20, 237, 18, 234, 166, 238, 115, 21, 18, 240, 18, 234, 234, 23, 19, 17, 235, 88, 230 : Lut
60, 18, 235, 236, 19, 93, 237, 113, 110, 132, 90, 165, 17, 113, 124, 104, 188, 242, 237 : lali
19, 237, 233, 234, 67, 237, 213, 18, 18, 235, 16, 235, 206, 17, 17, 20, 235, 87, 238 : rin
232, 209, 230, 14, 234, 22, 18, 235, 235, 21, 240, 22, 235, 236, 235, 234, 18, 20, 21 : Vavo
59, 19, 238, 237, 19, 109, 238, 100, 92, 147, 77, 169, 19, 91, 238, 85, 188, 241, 234 : rize
20, 240, 20, 233, 23, 237, 222, 17, 23, 239, 20, 235, 124, 20, 20, 18, 240, 108, 232 : diz
236, 65, 19, 19, 239, 20, 21, 240, 238, 17, 236, 15, 185, 239, 239, 240, 20, 91, 19 : Zabu
order: 232, 108, 240, 18, 20, 20, 124, 235, 20, 239, 23, 17, 222, 237, 23, 233, 20, 240, 20	diz
gone rize: 77, 19, 169, 188, 100, 85, 241, 19, 92, 19, 109, 91, 59, 147, 234, 238, 238, 238	237

94, 108, 136, 134, 191, 106, 189, 196, 154, 195, 153, 107, 95, 90, 84, 121, 199, 125, 132, 172, 151, 208, 82, 197, 219, 81, 116, 176, 182, 125, 159, 93, 186, 116 -> Dudof
192, 180, 152, 154, 100, 182, 103, 95, 136, 97, 136, 180, 192, 197, 202, 167, 93, 164, 156, 118, 138, 83, 204, 95, 73, 205, 172, 115, 109, 163, 131, 193, 105, 172 -> non
198, 105, 194, 154, 101, 85, 82, 201, 79, 120, 194, 177, 128, 152, 193, 87, 108, 109, 161, 84, 113, 163, 111, 138, 203, 147, 112, 171, 110, 175, 174, 131, 127, 93 -> ket
94, 109, 136, 134, 191, 106, 188, 195, 154, 194, 153, 107, 96, 91, 85, 121, 198, 125, 132, 172, 151, 207, 83, 196, 218, 82, 116, 175, 182, 125, 159, 94, 186, 116 -> nodo
94, 110, 136, 133, 190, 108, 188, 193, 155, 193, 152, 107, 97, 91, 85, 122, 197, 126, 132, 172, 151, 206, 84, 195, 216, 83, 117, 174, 182, 125, 158, 95, 185, 117 -> pobi
95, 109, 136, 134, 191, 106, 188, 195, 154, 194, 153, 107, 96, 91, 85, 121, 198, 125, 132, 172, 151, 207, 83, 196, 217, 82, 116, 175, 182, 125, 159, 94, 186, 116 -> gumu
91, 108, 182, 206, 193, 193, 133, 125, 107, 172, 195, 126, 197, 94, 215, 97, 158, 85, 117, 151, 152, 117, 110, 132, 84, 185, 122, 188, 136, 190, 95, 83, 174, 155 -> ved
102, 187, 102, 106, 177, 206, 202, 88, 208, 165, 100, 120, 168, 146, 107, 203, 176, 182, 133, 202, 176, 124, 185, 148, 84, 150, 180, 119, 176, 120, 119, 164, 160, 198 -> kuz
165, 183, 137, 139, 127, 191, 135, 91, 160, 119, 126, 161, 188, 184, 172, 179, 118, 170, 149, 145, 152, 97, 200, 112, 74, 190, 175, 116, 131, 150, 128, 185, 124, 183 -> tezo
115, 165, 108, 111, 146, 177, 162, 91, 171, 138, 104, 125, 155, 142, 120, 173, 144, 159, 128, 164, 151, 110, 168, 127, 85, 147, 160, 112, 147, 121, 115, 154, 136, 171 -> pedas
rest: 117, 151, 152	117, 110, 132, 84, 185, 122, 188, 136, 190, 95, 83, 174, 155
rest: 206, 193	193, 133, 125, 107, 172, 195, 126, 197, 94, 215, 97, 158, 85, 117, 151, 152, 117, 110, 132, 84, 185, 122, 188, 136, 190, 95, 83, 174, 155
order: 117, 185, 95, 158, 125, 182, 174, 117, 83, 216, 195, 84, 206, 151, 172, 132, 126, 197, 122, 85, 91, 97, 107, 152, 193, 155, 193, 188, 108, 190, 133, 136, 110, 94	pobi

